Below is a small trained network, with its code and all its weights. Each question gives an input and a target symbol and asks what happens when units are switched off, that is, made to give their printed mean instead of their output.

import numpy as np


def w(rows, s, z=0):
    codes = np.array(rows[::2]) - 128.0
    scale = np.full(codes.shape[1], s)
    scale[-1] = z or s
    return codes * scale


def norm(h):
    return h / np.sqrt((h * h).mean(-1, keepdims=True) + 1e-5)


def f(y):
    return y / 2 * (1 + np.tanh(0.7978845608 * (y + 0.044715 * y**3)))


def softmax(a):
    e = np.exp(a - a.max(-1, keepdims=True))
    return e / e.sum(-1, keepdims=True)


def log_softmax(a):
    a = a - a.max(-1, keepdims=True)
    return a - np.log(np.exp(a).sum(-1, keepdims=True))


def net(x, mask):
    ids = ['αγεημπφψω'.index(c) for c in x.split()]
    T = len(ids)
    res = E[ids] + P[:T]
    u = 0
    for l in range(3):
        q, k, v = (norm(res) @ M[l].T for M in (Q, K, V))
        z = softmax(np.where(np.tri(T) > 0, q @ k.T / 2**0.5, -1e9)) @ v
        res = res + np.where(mask[u], z, O[l][:, -1]) @ O[l][:, :-1]
        u += 1
        y = f(norm(res) @ A[l][:, :-1].T + A[l][:, -1])
        res = res + np.where(mask[u : u + 4], y, B[l][:, -1]) @ B[l][:, :-1]
        u += 4
    return log_softmax(norm(res)[-1] @ U[:, :-1].T + U[:, -1])


Q, K, V, O, A, B = {}, {}, {}, {}, {}, {}
E = w([
[176,185,140,66,173,105,87,160],'α',
[170,213,125,121,186,170,106,168],'γ',
[123,139,93,8,139,150,204,133],'ε',
[172,168,96,74,144,103,161,55],'η',
[81,255,151,183,101,54,133,63],'μ',
[94,155,29,88,116,113,160,177],'π',
[132,121,107,99,103,165,43,50],'φ',
[216,105,211,160,133,196,158,107],'ψ',
[145,138,28,158,134,143,170,133],'ω',
],0.0044)
P = w([
[114,88,102,100,254,119,97,103],'0',
[104,110,110,116,198,146,134,117],'1',
[97,129,106,110,161,155,134,117],'2',
[113,150,119,110,135,153,152,120],'3',
[121,166,126,109,111,149,145,123],'4',
[133,178,132,107,93,144,145,120],'5',
[150,193,140,104,69,134,139,122],'6',
[170,204,149,97,53,135,140,126],'7',
[193,223,165,85,36,127,140,124],'8',
],0.0034)
Q[0] = w([
[125,26,248,129,109,39,101,165],'0.h1',
[97,23,28,132,197,51,88,111],'0.h1',
],0.011)
K[0] = w([
[217,166,104,28,196,180,78,194],'0.h1',
[75,48,132,160,253,80,104,109],'0.h1',
],0.012)
V[0] = w([
[36,76,255,31,105,58,156,133],'0.h1',
[138,204,206,142,186,210,99,114],'0.h1',
],0.007)
O[0] = w([
[167,10,169,120,69,40,246,252,90],'0.h1',
[95,155,244,92,225,72,108,73,254],'0.h1',
],0.0027,0.0051)
A[0] = w([
[153,91,41,152,121,145,142,109,117],'0.n1',
[136,78,93,203,186,2,122,145,3],'0.n2',
[79,112,132,132,136,57,153,222,41],'0.n3',
[180,83,152,109,85,157,165,161,110],'0.n4',
],0.008,0.00082)
B[0] = w([
[119,205,104,121,46,211,78,159,3],'0.n1',
[253,110,113,201,150,84,97,118,56],'0.n2',
[133,84,163,51,125,88,126,173,89],'0.n3',
[148,174,176,90,150,116,81,96,19],'0.n4',
],0.0058,0.00057)
Q[1] = w([
[71,179,124,6,99,137,1,53],'1.h1',
[45,54,115,122,142,119,50,151],'1.h1',
],0.0065)
K[1] = w([
[174,169,208,78,1,149,94,39],'1.h1',
[114,140,118,62,147,191,161,130],'1.h1',
],0.0066)
V[1] = w([
[78,178,130,232,95,57,253,126],'1.h1',
[169,193,117,66,201,204,207,161],'1.h1',
],0.0081)
O[1] = w([
[114,151,96,26,84,158,2,100,69],'1.h1',
[245,117,105,154,193,63,95,101,253],'1.h1',
],0.0047,0.0053)
A[1] = w([
[92,209,173,85,132,169,105,220,68],'1.n1',
[78,223,39,84,148,187,141,146,111],'1.n2',
[232,102,8,76,84,148,182,254,136],'1.n3',
[192,96,151,238,222,158,108,143,253],'1.n4',
],0.0086,0.0014)
B[1] = w([
[3,130,93,39,37,132,147,56,141],'1.n1',
[153,113,141,117,118,245,127,185,162],'1.n2',
[30,71,164,218,130,71,28,243,144],'1.n3',
[71,172,117,29,51,185,125,181,255],'1.n4',
],0.0045,0.0086)
Q[2] = w([
[90,58,84,132,92,142,132,8],'2.h1',
[198,7,110,225,89,175,132,47],'2.h1',
],0.014)
K[2] = w([
[150,17,97,66,194,222,160,183],'2.h1',
[57,132,42,91,254,111,153,190],'2.h1',
],0.011)
V[2] = w([
[159,197,144,194,144,122,107,176],'2.h1',
[150,129,250,114,135,183,104,166],'2.h1',
],0.013)
O[2] = w([
[51,59,84,147,209,182,114,159,254],'2.h1',
[157,52,96,255,156,145,135,42,238],'2.h1',
],0.005,0.0038)
A[2] = w([
[127,96,170,150,208,200,119,198,42],'2.n1',
[123,112,123,78,139,168,101,253,99],'2.n2',
[131,208,185,216,2,121,248,186,39],'2.n3',
[128,188,183,42,133,169,145,79,1],'2.n4',
],0.0078,0.0018)
B[2] = w([
[122,113,163,21,15,91,85,132,247],'2.n1',
[202,160,85,214,120,110,145,48,244],'2.n2',
[9,56,2,85,56,52,216,43,161],'2.n3',
[113,92,179,236,101,107,151,174,253],'2.n4',
],0.0055,0.0047)
U = w([
[197,218,108,135,118,72,188,144,126],'α',
[174,83,137,203,191,148,148,51,189],'γ',
[57,79,71,140,106,106,210,114,114],'ε',
[162,24,132,170,136,54,103,208,115],'η',
[188,96,147,13,144,116,142,142,220],'μ',
[106,134,241,156,87,120,91,115,5],'π',
[37,180,155,59,197,137,59,91,206],'φ',
[125,173,78,146,139,255,119,120,110],'ψ',
[114,96,62,198,86,151,46,195,46],'ω',
],0.009,0.0025)

Each question gives the input, a string of symbols that net reads in full, and the target symbol t.
The units are the heads (2 rows each of Q, K, V and O) and the neurons (one row each of A and B). Each row of codes is followed by its name. A weight is (code - 128) times the scale printed after its matrix; where a second scale follows, it is the last column's (O, A, B and U).
mask holds one flag per unit, layer by layer, with each layer's heads first. A switched-off unit (its flag False) gives its mean, the last column of its rows in O or B, instead of its output. The means were averaged over made-up inputs and are rounded, as every weight is.
A unit's drop is (log p(t) with every unit on - log p(t) with that unit switched off) / (log p(t) with every unit on - log p(t) with every unit switched off).
The circuit of an input: a set's keep is (log p(t) with only the set's units on - log p(t) with every unit switched off) / (log p(t) with every unit on - log p(t) with every unit switched off). Starting from the 12 units with the biggest drops (on a tie, the unit counted first), units are removed one at a time, each time the one whose removal leaves the highest keep (on an exact tie, the one counted first), for as long as the keep stays at least 0.8.
circuit, biggest first: the units of the circuit, biggest drop first
unit that matters most: the unit with the biggest drop
top k neurons: the k neurons with the biggest drops, biggest first
k most important neurons of layer l: the k neurons of layer l with the biggest drops, biggest first
input ε μ η α α, target α: unit that matters most -> 2.n2
input μ γ φ ε α η μ η α, target π: top 3 neurons -> 1.n1; 2.n4; 2.n2
input ψ μ ω, target ω: circuit, biggest first -> 1.n3; 0.n1
input μ ε α α μ φ φ α, target ε: circuit, biggest first -> 1.h1; 2.n3
input α μ α η ε, target μ: top 2 neurons -> 1.n1; 1.n4
input α α π α ε, target ω: circuit, biggest first -> 0.h1; 1.n3
input μ μ η φ, target ε: circuit, biggest first -> 1.h1; 2.n3
input γ μ μ η, target π: circuit, biggest first -> 1.h1; 2.h1; 2.n4
input ω η α ψ α μ α, target φ: top 2 neurons -> 1.n4; 1.n1
input φ α μ ε, target μ: top 4 neurons -> 2.n1; 1.n4; 1.n1; 1.n2
input γ π α α φ ε γ, target ε: circuit, biggest first -> 2.n3; 1.h1
input α α α, target μ: top 2 neurons -> 1.n1; 2.n1
input μ ψ φ μ, target γ: circuit, biggest first -> 1.h1; 2.h1
input μ α μ μ α ψ α μ ε, target π: unit that matters most -> 1.h1
input μ ψ ψ α μ, target γ: 3 most important neurons of layer 1 -> 1.n4; 1.n1; 1.n3
input α α φ α α α, target μ: top 3 neurons -> 1.n1; 2.n1; 2.n4
input ε ω ε ε η γ ω ε α, target ψ: top 2 neurons -> 1.n4; 2.n2
input φ α α μ η, target γ: circuit, biggest first -> 2.n1; 1.n4
input α μ α μ, target π: 3 most important neurons of layer 1 -> 1.n1; 1.n4; 1.n2
input ψ η π, target γ: circuit, biggest first -> 2.h1
input α ψ α α η, target α: 3 most important neurons of layer 1 -> 1.n4; 1.n2; 1.n3
